Here is a tiny trained network, its code and every weight. The questions are about switching its units off for an input and a target symbol, where a switched-off unit gives its printed mean instead of its output.

import numpy as np


def w(rows, s, z=0):
    codes = np.array(rows[::2]) - 128.0
    scale = np.full(codes.shape[1], s)
    scale[-1] = z or s
    return codes * scale


def norm(h):
    return h / np.sqrt((h * h).mean(-1, keepdims=True) + 1e-5)


def f(y):
    return np.maximum(y, 0)


def softmax(a):
    e = np.exp(a - a.max(-1, keepdims=True))
    return e / e.sum(-1, keepdims=True)


def log_softmax(a):
    a = a - a.max(-1, keepdims=True)
    return a - np.log(np.exp(a).sum(-1, keepdims=True))


def net(x, mask):
    ids = ['ΔΘΦΨγεηλξ'.index(c) for c in x.split()]
    T = len(ids)
    res = E[ids] + P[:T]
    u = 0
    for l in range(3):
        r = norm(res)
        for j in range(3):
            rows = slice(2 * j, 2 * j + 2)
            q, k, v = (r @ M[l][rows].T for M in (Q, K, V))
            z = softmax(np.where(np.tri(T) > 0, q @ k.T / 2**0.5, -1e9)) @ v
            o = O[l][rows]
            res = res + np.where(mask[u + j], z, o[:, -1]) @ o[:, :-1]
        u += 3
        y = f(norm(res) @ A[l][:, :-1].T + A[l][:, -1])
        res = res + np.where(mask[u : u + 4], y, B[l][:, -1]) @ B[l][:, :-1]
        u += 4
    return log_softmax(norm(res)[-1] @ U[:, :-1].T + U[:, -1])


Q, K, V, O, A, B = {}, {}, {}, {}, {}, {}
E = w([
[35,138,63,167,153,80,247],'Δ',
[160,85,184,220,110,113,101],'Θ',
[225,161,197,97,175,120,132],'Φ',
[112,93,90,158,162,66,202],'Ψ',
[101,131,118,140,106,74,212],'γ',
[96,147,137,194,110,159,110],'ε',
[100,197,136,180,121,95,134],'η',
[33,72,174,55,161,95,115],'λ',
[102,159,155,42,148,68,162],'ξ',
],0.015)
P = w([
[2,164,99,149,62,124,93],'0',
[60,116,162,165,101,137,104],'1',
[60,99,202,175,131,119,110],'2',
[65,106,191,155,135,118,118],'3',
[64,114,190,143,136,118,121],'4',
[60,114,176,135,137,118,123],'5',
[57,119,175,138,139,123,131],'6',
],0.0073)
Q[0] = w([
[190,150,101,117,88,182,73],'L0H1',
[85,187,203,81,213,113,208],'L0H1',
[183,115,54,105,86,150,102],'L0H2',
[116,129,119,88,136,127,254],'L0H2',
[98,149,145,95,104,155,167],'L0H3',
[108,158,163,115,168,171,170],'L0H3',
],0.0099)
K[0] = w([
[70,161,75,188,30,50,143],'L0H1',
[175,187,160,1,232,135,136],'L0H1',
[175,180,101,207,50,146,194],'L0H2',
[111,79,117,132,120,113,166],'L0H2',
[111,110,112,110,195,125,117],'L0H3',
[193,189,125,145,174,196,164],'L0H3',
],0.0084)
V[0] = w([
[147,122,32,195,131,181,68],'L0H1',
[40,34,155,53,94,159,89],'L0H1',
[47,151,169,142,153,123,131],'L0H2',
[186,172,177,210,118,161,116],'L0H2',
[40,113,113,123,2,127,145],'L0H3',
[118,186,205,121,239,213,198],'L0H3',
],0.0053)
O[0] = w([
[90,127,122,85,138,9,142,4],'L0H1',
[88,115,116,223,154,154,2,174],'L0H1',
[55,134,168,109,143,167,167,253],'L0H2',
[128,133,128,124,84,161,183,56],'L0H2',
[149,148,179,142,121,71,107,210],'L0H3',
[89,124,7,135,71,133,82,157],'L0H3',
],0.0069,0.0055)
A[0] = w([
[163,112,188,203,196,68,133,254],'L0N1',
[180,105,144,145,119,100,217,200],'L0N2',
[190,124,71,184,205,90,56,42],'L0N3',
[162,161,54,193,164,156,2,21],'L0N4',
],0.0068,0.00098)
B[0] = w([
[153,233,1,123,98,74,80,253],'L0N1',
[142,52,164,134,122,118,98,176],'L0N2',
[107,114,205,184,84,212,225,142],'L0N3',
[120,151,115,62,115,32,115,167],'L0N4',
],0.009,0.0052)
Q[1] = w([
[128,137,229,153,192,218,59],'L1H1',
[38,100,118,84,138,253,83],'L1H1',
[25,26,215,84,184,102,181],'L1H2',
[195,140,12,145,100,81,166],'L1H2',
[170,79,120,120,64,97,84],'L1H3',
[175,140,108,160,174,114,72],'L1H3',
],0.0072)
K[1] = w([
[218,156,185,111,141,225,93],'L1H1',
[162,137,190,86,189,194,110],'L1H1',
[195,87,132,40,221,189,175],'L1H2',
[57,82,105,174,149,69,139],'L1H2',
[170,137,130,146,129,141,132],'L1H3',
[181,195,2,116,105,92,40],'L1H3',
],0.0089)
V[1] = w([
[93,34,160,180,147,194,88],'L1H1',
[63,101,166,146,103,88,79],'L1H1',
[250,50,151,111,227,92,253],'L1H2',
[240,165,123,52,124,211,136],'L1H2',
[187,25,111,68,157,146,147],'L1H3',
[183,61,219,154,244,66,171],'L1H3',
],0.0045)
O[1] = w([
[144,244,110,176,107,95,149,112],'L1H1',
[181,129,101,206,82,34,81,176],'L1H1',
[100,116,105,129,113,71,98,3],'L1H2',
[115,146,165,203,242,107,99,35],'L1H2',
[137,132,175,64,83,105,129,6],'L1H3',
[151,140,153,253,193,203,198,78],'L1H3',
],0.0065,0.0067)
A[1] = w([
[155,87,194,66,58,32,173,2],'L1N1',
[150,219,125,154,126,115,129,42],'L1N2',
[107,201,139,90,147,2,33,194],'L1N3',
[171,60,67,198,60,24,107,101],'L1N4',
],0.0061,0.0022)
B[1] = w([
[104,89,81,109,1,119,60,138],'L1N1',
[44,143,168,4,128,121,199,171],'L1N2',
[192,127,111,167,170,129,153,253],'L1N3',
[89,193,200,62,148,88,102,251],'L1N4',
],0.0089,0.0056)
Q[2] = w([
[98,92,200,66,96,74,231],'L2H1',
[6,200,186,173,217,135,142],'L2H1',
[164,2,160,148,150,132,50],'L2H2',
[106,73,115,163,86,91,146],'L2H2',
[127,209,211,180,97,183,113],'L2H3',
[226,96,205,112,18,72,80],'L2H3',
],0.0088)
K[2] = w([
[227,128,37,41,93,187,208],'L2H1',
[132,107,179,120,236,255,95],'L2H1',
[92,179,109,193,25,6,151],'L2H2',
[137,73,30,155,31,133,129],'L2H2',
[137,204,186,85,128,249,129],'L2H3',
[228,76,95,72,42,140,71],'L2H3',
],0.008)
V[2] = w([
[234,157,43,48,50,105,158],'L2H1',
[161,180,83,120,223,226,97],'L2H1',
[162,147,219,126,205,218,143],'L2H2',
[88,254,151,150,176,114,185],'L2H2',
[148,86,111,78,117,255,108],'L2H3',
[99,81,136,86,215,187,139],'L2H3',
],0.0056)
O[2] = w([
[196,19,154,105,129,204,241,66],'L2H1',
[153,117,158,215,87,115,34,148],'L2H1',
[120,65,70,77,113,185,150,109],'L2H2',
[245,104,102,99,122,154,200,253],'L2H2',
[93,135,161,150,108,112,254,26],'L2H3',
[189,194,88,175,154,46,128,86],'L2H3',
],0.0076,0.0063)
A[2] = w([
[133,219,59,63,137,141,73,140],'L2N1',
[244,184,133,159,2,118,71,40],'L2N2',
[150,146,10,192,107,153,128,2],'L2N3',
[214,76,136,180,145,110,122,194],'L2N4',
],0.0077,0.0012)
B[2] = w([
[158,74,145,200,119,180,120,254],'L2N1',
[40,56,99,142,207,134,205,214],'L2N2',
[157,36,144,103,142,107,106,176],'L2N3',
[116,133,114,100,1,63,101,150],'L2N4',
],0.0084,0.0081)
U = w([
[64,186,48,119,188,39,240,89],'Δ',
[80,90,246,96,255,112,167,64],'Θ',
[212,118,222,209,45,74,169,126],'Φ',
[243,131,69,62,172,23,109,135],'Ψ',
[93,81,153,18,20,95,86,100],'γ',
[35,120,189,164,48,247,162,52],'ε',
[230,193,108,98,136,210,203,253],'η',
[112,213,91,161,160,147,28,212],'λ',
[165,16,24,215,169,133,178,86],'ξ',
],0.0082,0.005)

Each question gives the input, a string of symbols that net reads in full, and the target symbol t.
The units are the heads (2 rows each of Q, K, V and O) and the neurons (one row each of A and B). Each row of codes is followed by its name. A weight is (code - 128) times the scale printed after its matrix; where a second scale follows, it is the last column's (O, A, B and U).
mask holds one flag per unit, layer by layer, with each layer's heads first. A switched-off unit (its flag False) gives its mean, the last column of its rows in O or B, instead of its output. The means were averaged over made-up inputs and are rounded, as every weight is.
A unit's drop is (log p(t) with every unit on - log p(t) with that unit switched off) / (log p(t) with every unit on - log p(t) with every unit switched off).
The circuit of an input: a set's keep is (log p(t) with only the set's units on - log p(t) with every unit switched off) / (log p(t) with every unit on - log p(t) with every unit switched off). Starting from the 12 units with the biggest drops (on a tie, the unit counted first), units are removed one at a time, each time the one whose removal leaves the highest keep (on an exact tie, the one counted first), for as long as the keep stays at least 0.8.
circuit, biggest first: the units of the circuit, biggest drop first
unit that matters most: the unit with the biggest drop
top k neurons: the k neurons with the biggest drops, biggest first
k most important neurons of layer l: the k neurons of layer l with the biggest drops, biggest first
drop when u is switched off: that unit's drop, to one decimal
input γ λ ξ η Θ, target ξ: circuit, biggest first => [L2N2]
input Δ Δ Θ Θ ξ Δ, target ξ: circuit, biggest first => [L2N3; L0H1]
input ε Θ η ξ, target ξ: circuit, biggest first => [L0H1; L2N2; L1N4]
input Φ Δ ε Δ η, target ε: top 2 neurons => [L0N1; L1N3]
input Φ Ψ Δ Θ Δ ξ Φ, target ξ: circuit, biggest first => [L1N4; L2N2]
input Φ ξ γ, target Φ: circuit, biggest first => [L0H1; L0N1; L1H2; L2N2]
input ε Φ λ Φ, target λ: circuit, biggest first => [L0H3; L2H1]
input ε γ λ ξ Θ, target ξ: top 2 neurons => [L0N1; L2N2]
input Φ ξ Δ Φ, target ξ: top 3 neurons => [L0N1; L1N4; L2N2]
input λ Φ Δ ε γ Φ, target λ: 2 most important neurons of layer 1 => [L1N4; L1N2]
input Φ Φ Θ ε, target ε: top 4 neurons => [L1N3; L0N1; L0N2; L2N2]
input Δ Θ Φ ε Θ Φ, target Φ: top 4 neurons => [L0N1; L0N2; L1N4; L2N4]
input Δ ε Φ ε λ Ψ ξ, target Ψ: 2 most important neurons of layer 0 => [L0N1; L0N4]
input γ Θ η η η, target η: unit that matters most => L2H1
input Φ λ ε Δ ε Θ, target Δ: top 3 neurons => [L1N4; L2N2; L0N1]
input Φ η λ γ Δ, target ξ: top 2 neurons => [L1N4; L1N2]
input Ψ ε Δ λ Φ ξ, target Ψ: 2 most important neurons of layer 0 => [L0N1; L0N2]
input Δ Δ Ψ η Φ Φ, target Φ: top 3 neurons => [L0N1; L0N2; L2N4]
input ξ Δ η, target ξ: top 3 neurons => [L1N3; L2N2; L0N1]
input Ψ ε Δ Δ ε Θ ε, target ε: unit that matters most => L0H2
input Δ λ Φ γ ε λ Ψ, target γ: top 2 neurons => [L1N4; L0N2]
input η Δ Ψ Δ η η Ψ, target Ψ: top 4 neurons => [L0N1; L1N4; L2N2; L0N2]
input Δ Θ Δ η Ψ, target Ψ: top 2 neurons => [L0N1; L1N4]
input Δ Ψ Δ ε η γ Θ, target Θ: drop when L2H2 is switched off => 0.2
